1	-34	55	-78
1	-34	-72	-7
1	-34	67	-78
1	-24	5	-78
:
1	-34	-72
1	-34	67

31	-54	-25	-83
67	57	93	-3
55	-19	40	-3
-5	24	-1	-29
:
67	57	93
55	-19	40

-25	-6	12	8
83	-53	-41	-56
64	-53	-35	-49
4	-61	-17	-29
-19	48	26	22
:
83	-53	-41
64	-53	-35

49	-26	-75	-11	-1
-30	-55	-7	-6	-67
1	-24	-82	42	-16
33	-43	17	11	-67
-1	-26	-51	13	-65
:
-30	-55	-7
1	-24	-82

-45	49	55	-42
-49	6	68	-4
14	68	-25	-60
7	-10	-6	9
:
-49	6	68
14	68	-25

52	41	-71
56	-14	18
68	83	49
:
56	-14	18
68	83	49

33	90	-60
5	-10	-5
8	-38	47
-52	-39	-10
-64	89	-68
:
5	-10	-5
8	-38	47

4	-21	-18	-11
-6	2	71	11
-6	-27	-24	3
-11	28	15	43
-8	22	45	33
:
-6	2	71
-6	-27	-24

6	2	6
8	46	-76
12	21	-22
:
8	46	-76
12	21	-22
---
28	-13	59	8	-51
-19	59	0	-82	0
38	-14	83	6	-73
10	-38	-6	53	6
-30	6	-71	3	62
:
-30	10	38	-19	28
6	-38	-14	59	-13
-71	-6	83	0	59
3	53	6	-82	8
62	6	-73	0	-51

19	23	-4	-8	29	21	4	-6	6	9	-5	16	-13	11	-19	-11
27	23	0	-10	33	28	6	-17	4	7	-15	27	-16	22	-23	-18
34	14	9	-12	27	33	9	-36	-4	0	-31	42	-14	39	-21	-27
40	28	4	-15	43	41	10	-32	2	7	-27	44	-20	39	-30	-29
15	-74	71	22	-64	5	23	-69	-37	-36	-58	64	51	84	60	-9
:
15	40	34	27	19
-74	28	14	23	23
71	4	9	0	-4
22	-15	-12	-10	-8
-64	43	27	33	29
5	41	33	28	21
23	10	9	6	4
-69	-32	-36	-17	-6
-37	2	-4	4	6
-36	7	0	7	9
-58	-27	-31	-15	-5
64	44	42	27	16
51	-20	-14	-16	-13
84	39	39	22	11
60	-30	-21	-23	-19
-9	-29	-27	-18	-11

-30	-8	3	-57	2
-3	25	25	-7	31
5	50	48	0	67
17	32	22	9	28
-17	-42	-43	-9	-52
:
-17	17	5	-3	-30
-42	32	50	25	-8
-43	22	48	25	3
-9	9	0	-7	-57
-52	28	67	31	2

-68	11	45	11	17
56	25	23	25	-53
56	26	22	26	-52
21	-3	47	-3	66
:
21	56	56	-68
-3	26	25	11
47	22	23	45
-3	26	25	11
66	-52	-53	17

19	-67	-29	56
34	30	24	40
2	-30	-15	15
60	50	41	71
14	-2	3	22
38	30	25	46
-39	-30	-22	-48
0	55	31	-23
0	48	27	-20
0	45	25	-18
:
0	0	0	-39	38	14	60	2	34	19
45	48	55	-30	30	-2	50	-30	30	-67
25	27	31	-22	25	3	41	-15	24	-29
-18	-20	-23	-48	46	22	71	15	40	56

-6	50	-6
-5	-14	-6
-52	1	-76
5	-40	3
-7	88	-6
24	1	33
-8	30	-7
37	-1	55
5	11	7
22	1	31
-32	1	-47
:
-32	22	5	37	-8	24	-7	5	-52	-5	-6
1	1	11	-1	30	1	88	-40	1	-14	50
-47	31	7	55	-7	33	-6	3	-76	-6	-6
---
27	30
-7	-79
32	38
9	36
:
27	-7	32	9
30	-79	38	36

-14	21	44	62	20	70	-29	66	29	68	-34	-32
51	-3	-45	-66	-14	-91	68	-57	-27	-77	90	72
-17	5	39	36	35	72	-16	3	40	45	-54	-14
:
-14	51	-17
21	-3	5
44	-45	39
62	-66	36
20	-14	35
70	-91	72
-29	68	-16
66	-57	3
29	-27	40
68	-77	45
-34	90	-54
-32	72	-14

64	-9	-30	-36
4	91	36	28
62	15	-18	-28
13	-44	-28	-41
9	-90	-31	-52
-17	-50	-8	-23
11	47	26	18
18	-31	-25	-36
-55	-25	28	11
:
64	4	62	13	9	-17	11	18	-55
-9	91	15	-44	-90	-50	47	-31	-25
-30	36	-18	-28	-31	-8	26	-25	28
-36	28	-28	-41	-52	-23	18	-36	11

27	47
-18	-44
-38	-81
-18	-46
:
27	-18	-38	-18
47	-44	-81	-46

5	26	13	18
7	0	52	32
-45	-30	63	45
84	72	23	13
:
5	7	-45	84
26	0	-30	72
13	52	63	23
18	32	45	13

-3	14	-10	-18	13	13	-38
-4	-12	19	46	-3	-12	39
-7	-20	27	1	-2	23	-10
19	8	-8	-28	17	-16	-10
10	17	-3	13	18	-2	-26
5	-8	1	-8	26	-4	-2
2	11	-25	-11	-6	15	19
6	-11	-6	-23	2	17	-14
-6	1	1	-6	-10	-19	-10
-6	-19	17	13	3	1	11
0	-6	7	12	15	5	-70
:
-3	-4	-7	19	10	5	2	6	-6	-6	0
14	-12	-20	8	17	-8	11	-11	1	-19	-6
-10	19	27	-8	-3	1	-25	-6	1	17	7
-18	46	1	-28	13	-8	-11	-23	-6	13	12
13	-3	-2	17	18	26	-6	2	-10	3	15
13	-12	23	-16	-2	-4	15	17	-19	1	5
-38	39	-10	-10	-26	-2	19	-14	-10	11	-70
---
56	73	-67	-60	-43
-50	-42	-56	48	63
-73	33	29	81	-58
58	-9	-63	62	-51
63	51	0	-58	-33
:
-43	48	29	-9	63

67	33
-77	72
16	-8
:
33	-77

40	10	18
34	35	29
-58	-82	-21
:
18	35	-58

0	3	-14
0	16	-32
2	39	-44
2	-7	-78
0	3	-15
:
-14	16	2

15	-27
9	-3
-52	16
-81	7
:
-27	9

-1	-60
75	-11
:
-60	75
---
9	9	-1
-81	1	-36
14	41	10
:
-81	1	-36
9	9	-1
14	41	10

32	-2	15	-4	56
33	-7	25	-6	61
84	-22	16	-2	88
72	-18	49	-5	76
69	-35	65	8	86
55	-8	40	-16	81
:
32	-2	15	-4	56
84	-22	16	-2	88
33	-7	25	-6	61
55	-8	40	-16	81
72	-18	49	-5	76
69	-35	65	8	86

53	20	11	23	70	26	83	-32	-5
-21	-13	-34	-18	58	19	-44	4	-4
-12	-7	-1	16	34	-2	25	-20	-9
-42	23	-32	8	37	-10	40	-37	-2
-8	-24	-22	-21	26	53	-48	0	-17
28	-8	25	36	-6	34	-20	23	5
:
-21	-13	-34	-18	58	19	-44	4	-4
-42	23	-32	8	37	-10	40	-37	-2
-8	-24	-22	-21	26	53	-48	0	-17
-12	-7	-1	16	34	-2	25	-20	-9
53	20	11	23	70	26	83	-32	-5
28	-8	25	36	-6	34	-20	23	5

34	-44	11	-8	31
-58	-2	20	-44	-16
16	-27	67	-3	-2
25	-38	-18	-35	12
-28	-12	30	-12	-4
-17	-6	12	-38	-20
-5	-15	40	-13	1
16	-18	32	-13	19
:
25	-38	-18	-35	12
34	-44	11	-8	31
-17	-6	12	-38	-20
-58	-2	20	-44	-16
-28	-12	30	-12	-4
16	-18	32	-13	19
-5	-15	40	-13	1
16	-27	67	-3	-2

42	8	-15	-2	21	13
-46	-58	-22	10	-31	-43
42	35	0	-4	31	75
:
-46	-58	-22	10	-31	-43
42	8	-15	-2	21	13
42	35	0	-4	31	75

0	0	3	-5	-38	-1	12	10	37	-1
0	-1	1	-7	-10	-1	-7	-16	12	-4
0	0	-1	-6	-14	0	4	-6	77	-2
:
0	0	-1	-6	-14	0	4	-6	77	-2
0	-1	1	-7	-10	-1	-7	-16	12	-4
0	0	3	-5	-38	-1	12	10	37	-1

57	-5	11	40
-13	-6	-13	58
-83	20	-22	-59
:
-83	20	-22	-59
-13	-6	-13	58
57	-5	11	40

-4	-5	-1	30	-7	-4	1	-32	-41
-9	-17	19	35	-18	7	-7	-17	-48
-63	-25	-23	-3	52	76	2	4	-16
-4	-53	-18	-12	29	10	26	-16	-8
32	-11	-17	33	-19	-19	42	-45	-19
-21	-18	-35	-14	47	-2	4	-34	-18
:
-21	-18	-35	-14	47	-2	4	-34	-18
-63	-25	-23	-3	52	76	2	4	-16
-4	-53	-18	-12	29	10	26	-16	-8
32	-11	-17	33	-19	-19	42	-45	-19
-4	-5	-1	30	-7	-4	1	-32	-41
-9	-17	19	35	-18	7	-7	-17	-48

-11	34	27	5	16	-2	-4	17
25	21	23	4	-10	-2	-12	-64
-4	65	6	-1	-5	0	-7	8
31	20	9	-5	1	2	24	18
15	-24	-8	5	-5	-9	-6	-33
-17	-12	-46	9	-7	12	15	-21
-6	-15	71	0	8	19	8	-34
-7	45	-34	3	17	0	-1	9
:
-17	-12	-46	9	-7	12	15	-21
-7	45	-34	3	17	0	-1	9
15	-24	-8	5	-5	-9	-6	-33
-4	65	6	-1	-5	0	-7	8
31	20	9	-5	1	2	24	18
25	21	23	4	-10	-2	-12	-64
-11	34	27	5	16	-2	-4	17
-6	-15	71	0	8	19	8	-34
